Below is a small trained network, with its code and all its weights. Each question gives an input and a target symbol and asks what happens when units are switched off, that is, made to give their printed mean instead of their output.

import numpy as np


def w(rows, s, z=0):
    codes = np.array(rows[::2]) - 128.0
    scale = np.full(codes.shape[1], s)
    scale[-1] = z or s
    return codes * scale


def f(y):
    return np.maximum(y, 0)


def softmax(a):
    e = np.exp(a - a.max(-1, keepdims=True))
    return e / e.sum(-1, keepdims=True)


def log_softmax(a):
    a = a - a.max(-1, keepdims=True)
    return a - np.log(np.exp(a).sum(-1, keepdims=True))


def net(x, mask):
    ids = ['βγεζηθλμξπστω'.index(c) for c in x.split()]
    T = len(ids)
    res = E[ids] + P[:T]
    u = 0
    for l in range(2):
        r = res
        for j in range(3):
            rows = slice(2 * j, 2 * j + 2)
            q, k, v = (r @ M[l][rows].T for M in (Q, K, V))
            z = softmax(np.where(np.tri(T) > 0, q @ k.T / 2**0.5, -1e9)) @ v
            o = O[l][rows]
            res = res + np.where(mask[u + j], z, o[:, -1]) @ o[:, :-1]
        u += 3
        y = f(res @ A[l][:, :-1].T + A[l][:, -1])
        res = res + np.where(mask[u : u + 8], y, B[l][:, -1]) @ B[l][:, :-1]
        u += 8
    return log_softmax(res[-1] @ U[:, :-1].T + U[:, -1])


Q, K, V, O, A, B = {}, {}, {}, {}, {}, {}
E = w([
[186,42,67,18,178,132,200,40],'β',
[164,66,114,142,114,138,3,107],'γ',
[223,146,191,125,76,129,46,82],'ε',
[54,88,132,115,102,84,95,152],'ζ',
[49,157,179,118,134,148,69,148],'η',
[124,181,150,173,83,83,13,121],'θ',
[206,178,150,102,45,25,158,83],'λ',
[33,80,172,111,147,159,93,176],'μ',
[63,162,56,136,166,101,74,120],'ξ',
[143,120,219,94,121,176,107,137],'π',
[136,185,210,150,128,158,41,125],'σ',
[212,229,76,146,152,96,65,55],'τ',
[92,227,166,94,153,135,154,109],'ω',
],0.0051)
P = w([
[142,138,82,147,78,176,136,181],'0',
[160,123,122,193,169,114,123,168],'1',
[150,134,111,91,144,114,86,177],'2',
[109,136,121,128,120,146,97,90],'3',
[133,118,141,112,191,67,85,148],'4',
[83,140,130,123,112,144,92,47],'5',
[133,132,179,114,216,57,97,103],'6',
[112,139,135,3,149,78,57,119],'7',
[74,123,157,134,142,131,99,12],'8',
],0.0056)
Q[0] = w([
[182,127,110,162,115,141,168,253],'0.h1',
[130,160,83,56,69,174,106,144],'0.h1',
[57,156,110,20,45,179,73,25],'0.h2',
[91,107,111,248,48,204,189,57],'0.h2',
[121,113,113,158,34,179,185,173],'0.h3',
[130,160,100,96,133,150,78,57],'0.h3',
],0.034)
K[0] = w([
[153,129,88,184,106,176,173,170],'0.h1',
[181,100,167,178,203,70,148,183],'0.h1',
[139,125,175,24,220,23,55,154],'0.h2',
[182,159,96,49,127,126,106,252],'0.h2',
[136,175,112,150,101,120,94,218],'0.h3',
[141,101,114,51,171,108,136,128],'0.h3',
],0.035)
V[0] = w([
[161,140,99,158,46,64,55,151],'0.h1',
[161,149,103,137,142,60,199,58],'0.h1',
[30,201,54,120,173,74,131,141],'0.h2',
[85,2,58,107,99,91,133,150],'0.h2',
[131,53,157,97,132,174,218,153],'0.h3',
[72,175,181,139,186,183,51,145],'0.h3',
],0.017)
O[0] = w([
[141,34,177,152,190,60,181,136,249],'0.h1',
[126,131,182,149,185,231,147,85,51],'0.h1',
[206,179,122,170,135,146,163,254,253],'0.h2',
[151,159,157,2,216,120,70,172,111],'0.h2',
[159,183,111,169,153,143,80,61,58],'0.h3',
[156,87,99,98,54,73,123,170,117],'0.h3',
],0.008,0.0032)
A[0] = w([
[181,135,48,100,129,146,158,77,130],'0.n1',
[139,108,69,156,205,146,98,114,16],'0.n2',
[134,67,164,147,116,105,150,148,88],'0.n3',
[4,186,160,168,145,108,98,167,204],'0.n4',
[164,151,75,93,83,71,161,114,98],'0.n5',
[224,152,176,126,113,130,72,67,80],'0.n6',
[122,102,117,64,102,75,138,87,109],'0.n7',
[163,99,126,44,146,123,136,157,253],'0.n8',
],0.012,0.0023)
B[0] = w([
[105,82,121,105,221,138,170,134,155],'0.n1',
[157,135,1,76,53,121,95,113,191],'0.n2',
[102,159,111,95,96,200,182,139,235],'0.n3',
[225,77,211,59,94,225,112,85,196],'0.n4',
[192,106,119,220,126,128,74,140,203],'0.n5',
[11,133,150,246,75,77,157,113,190],'0.n6',
[147,98,157,85,61,51,124,53,210],'0.n7',
[110,168,219,106,221,66,121,125,255],'0.n8',
],0.0097,0.0065)
Q[1] = w([
[251,236,100,90,93,99,184,87],'1.h1',
[197,100,139,122,53,182,47,203],'1.h1',
[80,196,107,117,154,169,46,116],'1.h2',
[146,117,192,9,119,174,199,142],'1.h2',
[105,127,126,173,125,124,115,109],'1.h3',
[141,138,151,125,160,221,168,59],'1.h3',
],0.012)
K[1] = w([
[225,178,120,129,143,245,86,172],'1.h1',
[140,80,111,100,64,93,203,237],'1.h1',
[83,139,110,200,157,118,56,91],'1.h2',
[89,60,45,46,195,127,176,136],'1.h2',
[130,135,65,141,144,140,93,137],'1.h3',
[145,159,96,141,175,117,157,59],'1.h3',
],0.013)
V[1] = w([
[156,155,71,176,195,62,212,134],'1.h1',
[194,92,89,107,155,83,187,86],'1.h1',
[143,121,111,147,146,135,153,98],'1.h2',
[150,106,243,120,90,205,120,142],'1.h2',
[83,83,2,140,222,120,96,105],'1.h3',
[149,230,169,213,123,118,99,90],'1.h3',
],0.0074)
O[1] = w([
[46,18,164,122,169,234,121,139,187],'1.h1',
[150,116,144,61,209,211,96,96,250],'1.h1',
[165,135,115,125,99,134,148,116,79],'1.h2',
[189,116,49,190,253,102,108,152,185],'1.h2',
[187,193,253,85,79,121,145,185,28],'1.h3',
[52,85,106,52,164,127,133,166,25],'1.h3',
],0.0034,0.0018)
A[1] = w([
[141,78,60,124,75,113,211,203,107],'1.n1',
[149,81,137,167,59,129,5,164,177],'1.n2',
[101,110,53,151,56,118,97,92,60],'1.n3',
[167,46,175,90,83,164,132,169,141],'1.n4',
[136,131,75,174,99,206,180,190,43],'1.n5',
[127,193,145,146,192,101,73,180,5],'1.n6',
[169,140,90,149,140,131,151,229,161],'1.n7',
[82,102,58,93,188,191,142,100,179],'1.n8',
],0.012,0.0024)
B[1] = w([
[182,186,209,223,111,150,148,53,226],'1.n1',
[122,161,145,183,245,154,44,112,236],'1.n2',
[67,102,65,72,39,161,100,176,220],'1.n3',
[63,185,93,119,128,63,165,174,231],'1.n4',
[178,71,149,5,72,133,101,98,184],'1.n5',
[123,42,174,161,38,209,134,181,244],'1.n6',
[125,221,42,67,178,95,125,174,254],'1.n7',
[95,91,104,156,187,201,192,74,169],'1.n8',
],0.012,0.0074)
U = w([
[35,201,197,109,158,176,132,103,1],'β',
[108,114,164,34,168,2,122,100,194],'γ',
[93,90,50,77,23,102,180,118,90],'ε',
[142,30,228,107,81,173,123,147,90],'ζ',
[164,183,71,231,213,69,112,101,108],'η',
[150,152,137,246,109,56,226,104,162],'θ',
[91,84,73,131,204,193,183,78,192],'λ',
[188,82,184,183,175,135,64,119,98],'μ',
[108,189,88,103,144,129,181,231,187],'ξ',
[69,85,51,74,147,136,31,130,78],'π',
[119,132,107,254,38,132,131,105,107],'σ',
[192,145,189,85,50,168,197,73,110],'τ',
[242,167,71,47,122,168,61,78,162],'ω',
],0.0035)

Each question gives the input, a string of symbols that net reads in full, and the target symbol t.
The units are the heads (2 rows each of Q, K, V and O) and the neurons (one row each of A and B). Each row of codes is followed by its name. A weight is (code - 128) times the scale printed after its matrix; where a second scale follows, it is the last column's (O, A, B and U).
mask holds one flag per unit, layer by layer, with each layer's heads first. A switched-off unit (its flag False) gives its mean, the last column of its rows in O or B, instead of its output. The means were averaged over made-up inputs and are rounded, as every weight is.
A unit's drop is (log p(t) with every unit on - log p(t) with that unit switched off) / (log p(t) with every unit on - log p(t) with every unit switched off).
The circuit of an input: a set's keep is (log p(t) with only the set's units on - log p(t) with every unit switched off) / (log p(t) with every unit on - log p(t) with every unit switched off). Starting from the 12 units with the biggest drops (on a tie, the unit counted first), units are removed one at a time, each time the one whose removal leaves the highest keep (on an exact tie, the one counted first), for as long as the keep stays at least 0.8.
units of the circuit, in order: the units of the circuit, biggest drop first
most important unit: the unit with the biggest drop
k most important neurons: the k neurons with the biggest drops, biggest first
k most important neurons of layer l: the k neurons of layer l with the biggest drops, biggest first
which heads matter: for each layer, one digit per head in row order, 1 if its drop is at least 0.15 and else 0, layers parted by /
input ξ ξ γ θ γ, target θ: which heads matter => 111 / 000
input ξ ξ ξ τ σ τ ζ ξ θ, target ξ: most important unit => 0.h2
input ξ π θ ξ β, target λ: units of the circuit, in order => (0.h3; 1.n8; 1.h1; 0.n1)
input π ξ γ τ η, target τ: which heads matter => 011 / 000
input ξ γ ξ, target γ: 3 most important neurons => (0.n7; 0.n8; 1.n6)
input ω ω γ γ ε ξ, target ε: units of the circuit, in order => (0.h2; 1.n3; 0.n8)
input π ω π γ θ σ σ ξ, target σ: which heads matter => 011 / 000
input β ζ ξ, target ω: which heads matter => 001 / 100
input σ ε γ, target ε: which heads matter => 110 / 000
input ξ β γ, target π: 3 most important neurons of layer 1 => (1.n3; 1.n1; 1.n2)
input γ θ ζ, target θ: 2 most important neurons => (1.n1; 0.n3)
input ω ξ ζ, target ξ: units of the circuit, in order => (0.h2; 1.n7; 0.n7)
input ε η ξ, target η: 2 most important neurons => (0.n5; 1.n2)
input θ ζ ξ, target ζ: most important unit => 0.n8
input ξ η ξ ξ ξ β ζ ξ μ, target ξ: 3 most important neurons => (1.n4; 0.n7; 0.n4)
input ζ γ γ θ ω ε, target ω: 2 most important neurons => (1.n5; 0.n8)
input ε γ λ λ ξ ξ η θ, target η: 2 most important neurons => (1.n2; 0.n5)
input ξ λ μ, target λ: 2 most important neurons => (1.n8; 0.n8)
input ξ ω ε ξ, target ε: 4 most important neurons => (1.n3; 0.n7; 0.n3; 1.n4)
input ξ π π ε, target π: 3 most important neurons of layer 0 => (0.n8; 0.n7; 0.n5)
input γ σ η ζ ω π ε β, target λ: most important unit => 0.h3
input τ ξ π η ω, target η: which heads matter => 111 / 000
input ξ π σ, target π: 2 most important neurons of layer 1 => (1.n3; 1.n2)
